Below are the code and all the weights of a small trained network. Each question names an input and a target symbol and asks about switching units off, where a switched-off unit gives its printed mean instead of its output.

import numpy as np


def w(rows, s, z=0):
    codes = np.array(rows[::2]) - 128.0
    scale = np.full(codes.shape[1], s)
    scale[-1] = z or s
    return codes * scale


def norm(h):
    return h / np.sqrt((h * h).mean(-1, keepdims=True) + 1e-5)


def f(y):
    return np.maximum(y, 0)


def softmax(a):
    e = np.exp(a - a.max(-1, keepdims=True))
    return e / e.sum(-1, keepdims=True)


def log_softmax(a):
    a = a - a.max(-1, keepdims=True)
    return a - np.log(np.exp(a).sum(-1, keepdims=True))


def net(x, mask):
    ids = ['αβδεζηθλμξπστφψω'.index(c) for c in x.split()]
    T = len(ids)
    res = E[ids] + P[:T]
    u = 0
    for l in range(2):
        r = norm(res)
        for j in range(2):
            rows = slice(4 * j, 4 * j + 4)
            q, k, v = (r @ M[l][rows].T for M in (Q, K, V))
            z = softmax(np.where(np.tri(T) > 0, q @ k.T / 4**0.5, -1e9)) @ v
            o = O[l][rows]
            res = res + np.where(mask[u + j], z, o[:, -1]) @ o[:, :-1]
        u += 2
        y = f(norm(res) @ A[l][:, :-1].T + A[l][:, -1])
        res = res + np.where(mask[u : u + 4], y, B[l][:, -1]) @ B[l][:, :-1]
        u += 4
    return log_softmax(norm(res)[-1] @ U[:, :-1].T + U[:, -1])


Q, K, V, O, A, B = {}, {}, {}, {}, {}, {}
E = w([
[183,65,119,137,172,238],'α',
[225,172,226,170,180,38],'β',
[151,103,177,224,191,138],'δ',
[68,46,203,122,134,185],'ε',
[199,222,185,104,130,70],'ζ',
[158,54,212,98,108,89],'η',
[122,203,172,98,203,177],'θ',
[175,128,159,12,134,161],'λ',
[243,66,135,160,152,147],'μ',
[54,145,219,154,76,111],'ξ',
[134,78,160,176,8,171],'π',
[169,228,149,144,103,95],'σ',
[114,232,199,172,63,81],'τ',
[73,148,165,217,103,187],'φ',
[177,52,118,188,104,219],'ψ',
[188,153,106,225,51,180],'ω',
],0.017)
P = w([
[176,187,238,111,93,244],'0',
[163,170,220,117,95,219],'1',
[155,156,204,130,104,184],'2',
[157,150,188,138,115,154],'3',
[156,143,180,142,124,132],'4',
[157,131,174,147,131,111],'5',
[158,125,167,147,138,96],'6',
[157,119,159,149,139,82],'7',
[156,113,153,146,137,65],'8',
[153,108,146,145,143,52],'9',
[149,105,140,142,135,35],'10',
[145,105,129,135,129,16],'11',
[140,98,129,146,139,1],'12',
],0.013)
Q[0] = w([
[108,137,100,145,116,130],'0.h0',
[161,123,160,140,113,145],'0.h0',
[99,120,67,103,120,127],'0.h0',
[180,126,161,152,147,92],'0.h0',
[99,104,103,151,152,131],'0.h1',
[187,137,252,184,167,116],'0.h1',
[154,112,118,159,167,95],'0.h1',
[116,101,186,127,147,103],'0.h1',
],0.021)
K[0] = w([
[160,121,140,102,93,165],'0.h0',
[101,93,102,141,165,75],'0.h0',
[151,137,196,149,91,200],'0.h0',
[70,127,47,103,140,119],'0.h0',
[158,153,134,90,108,141],'0.h1',
[62,82,2,96,143,47],'0.h1',
[79,150,92,87,109,153],'0.h1',
[136,155,40,138,113,130],'0.h1',
],0.015)
V[0] = w([
[204,114,85,110,99,116],'0.h0',
[98,70,113,154,37,121],'0.h0',
[72,112,112,170,209,168],'0.h0',
[137,151,169,181,85,141],'0.h0',
[136,120,167,180,132,106],'0.h1',
[174,96,33,117,124,117],'0.h1',
[79,125,111,168,247,127],'0.h1',
[53,53,164,168,112,100],'0.h1',
],0.013)
O[0] = w([
[206,174,99,124,137,129,80],'0.h0',
[169,194,107,42,64,203,2],'0.h0',
[41,124,57,169,123,103,86],'0.h0',
[146,123,209,164,125,207,217],'0.h0',
[157,171,197,119,148,148,210],'0.h1',
[183,210,79,72,44,135,2],'0.h1',
[2,191,100,158,74,174,45],'0.h1',
[63,154,210,19,86,124,118],'0.h1',
],0.0093,0.0094)
A[0] = w([
[87,42,69,73,170,211,145],'0.n0',
[133,186,116,81,248,144,126],'0.n1',
[130,63,55,176,74,201,129],'0.n2',
[133,89,110,99,197,161,253],'0.n3',
],0.016,0.0029)
B[0] = w([
[116,84,239,148,176,162,149],'0.n0',
[147,209,94,75,201,179,193],'0.n1',
[142,123,149,245,92,179,143],'0.n2',
[130,63,99,213,191,152,254],'0.n3',
],0.013,0.0074)
Q[1] = w([
[156,130,193,93,129,114],'1.h0',
[123,94,183,163,133,101],'1.h0',
[130,66,100,149,104,38],'1.h0',
[160,123,145,99,105,189],'1.h0',
[53,145,79,172,67,88],'1.h1',
[114,181,100,11,79,60],'1.h1',
[162,136,27,83,108,142],'1.h1',
[107,34,91,59,100,159],'1.h1',
],0.012)
K[1] = w([
[137,141,168,112,180,70],'1.h0',
[110,151,96,130,139,55],'1.h0',
[74,74,89,108,186,106],'1.h0',
[170,102,175,168,145,89],'1.h0',
[116,103,118,156,217,169],'1.h1',
[149,94,123,158,95,250],'1.h1',
[160,131,204,92,214,226],'1.h1',
[139,150,217,229,180,127],'1.h1',
],0.012)
V[1] = w([
[108,193,121,100,235,226],'1.h0',
[137,99,148,169,183,159],'1.h0',
[96,194,80,124,99,87],'1.h0',
[69,123,169,108,126,172],'1.h0',
[132,71,68,181,122,141],'1.h1',
[105,157,122,144,89,3],'1.h1',
[99,33,107,104,97,98],'1.h1',
[118,123,146,140,180,75],'1.h1',
],0.014)
O[1] = w([
[66,86,97,101,59,2,188],'1.h0',
[105,139,93,50,58,124,255],'1.h0',
[160,72,222,173,185,109,1],'1.h0',
[180,148,100,144,134,102,142],'1.h0',
[169,210,162,35,119,107,118],'1.h1',
[201,94,194,171,164,243,84],'1.h1',
[144,116,93,47,145,149,101],'1.h1',
[122,204,85,183,108,201,196],'1.h1',
],0.0092,0.017)
A[1] = w([
[59,85,20,109,155,190,179],'1.n0',
[118,142,217,67,112,118,91],'1.n1',
[23,179,190,93,114,239,181],'1.n2',
[61,144,12,141,174,238,2],'1.n3',
],0.011,0.0047)
B[1] = w([
[191,41,95,70,170,169,254],'1.n0',
[129,160,154,130,227,108,192],'1.n1',
[146,103,77,98,136,185,227],'1.n2',
[139,248,218,184,50,87,214],'1.n3',
],0.013,0.0075)
U = w([
[165,70,207,221,197,187,159],'α',
[158,110,161,206,176,63,26],'β',
[18,43,99,195,117,29,254],'δ',
[88,49,153,100,181,189,62],'ε',
[186,165,112,145,159,64,76],'ζ',
[160,60,174,65,177,67,153],'η',
[56,169,49,152,244,148,196],'θ',
[188,132,111,56,198,167,204],'λ',
[201,76,35,147,134,69,45],'μ',
[15,122,151,67,124,177,48],'ξ',
[119,111,143,88,46,125,140],'π',
[158,209,82,118,95,109,176],'σ',
[74,184,231,185,112,139,129],'τ',
[55,141,86,129,98,192,37],'φ',
[150,115,115,180,117,138,79],'ψ',
[104,173,57,157,47,137,148],'ω',
],0.011,0.0032)

Each question gives the input, a string of symbols that net reads in full, and the target symbol t.
The units are the heads (4 rows each of Q, K, V and O) and the neurons (one row each of A and B). Each row of codes is followed by its name. A weight is (code - 128) times the scale printed after its matrix; where a second scale follows, it is the last column's (O, A, B and U).
mask holds one flag per unit, layer by layer, with each layer's heads first. A switched-off unit (its flag False) gives its mean, the last column of its rows in O or B, instead of its output. The means were averaged over made-up inputs and are rounded, as every weight is.
A unit's drop is (log p(t) with every unit on - log p(t) with that unit switched off) / (log p(t) with every unit on - log p(t) with every unit switched off).
The circuit of an input: a set's keep is (log p(t) with only the set's units on - log p(t) with every unit switched off) / (log p(t) with every unit on - log p(t) with every unit switched off). Starting from all 12 units, units are removed one at a time, each time the one whose removal leaves the highest keep (on an exact tie, the one counted first), for as long as the keep stays at least 0.8.
circuit, biggest first: the units of the circuit, biggest drop first
unit that matters most: the unit with the biggest drop
k most important neurons: the k neurons with the biggest drops, biggest first
top k neurons in layer l: the k neurons of layer l with the biggest drops, biggest first
heads that matter: for each layer, one digit per head in row order, 1 if its drop is at least 0.15 and else 0, layers parted by /
input ξ α λ η π τ τ θ β, target δ: heads that matter => 10 / 00
input π θ ω, target δ: 4 most important neurons => [0.n1 1.n3 1.n2 1.n0]
input θ μ β τ τ θ θ δ λ θ η λ, target λ: 3 most important neurons => [1.n0 1.n3 0.n1]
input θ θ θ θ ζ μ η θ ζ β μ α, target α: circuit, biggest first => [0.n0]
input θ α τ α θ μ θ τ θ τ β, target α: heads that matter => 00 / 01
input θ η ω π π λ τ η τ β, target α: 3 most important neurons => [0.n3 1.n3 0.n1]
input ζ θ θ τ, target δ: circuit, biggest first => [1.n3 1.h0]
input ζ η τ η τ θ θ ε θ ζ τ η, target α: circuit, biggest first => [1.h1 0.n3]
input π τ θ θ θ η ε ε ξ τ μ σ, target σ: 4 most important neurons => [1.n0 1.n3 0.n1 1.n1]
input θ δ θ θ ω, target δ: 2 most important neurons => [0.n1 1.n3]
input μ σ τ ζ μ θ θ μ, target δ: heads that matter => 10 / 10
input ξ ψ τ τ η, target α: heads that matter => 00 / 10
input μ τ σ θ μ, target δ: circuit, biggest first => [0.h0 1.h1]
input ξ μ φ θ π α θ θ μ μ σ, target σ: unit that matters most => 0.h0
input θ θ τ τ α θ τ η θ, target λ: heads that matter => 01 / 01
input μ τ σ θ τ β μ θ θ θ, target δ: heads that matter => 10 / 10
input ω λ π θ θ λ η α η τ μ, target α: circuit, biggest first => [1.h1 0.n3]
input θ θ τ η τ θ, target α: circuit, biggest first => [0.n3 1.h1]
input θ θ τ ζ α η λ σ θ τ θ α, target α: heads that matter => 00 / 01
input ξ θ ψ, target δ: unit that matters most => 1.h1
input σ η η α μ π, target π: heads that matter => 01 / 01
input τ ω θ φ π ξ η τ π ξ θ θ β, target δ: top 3 neurons in layer 1 => [1.n3 1.n1 1.n0]
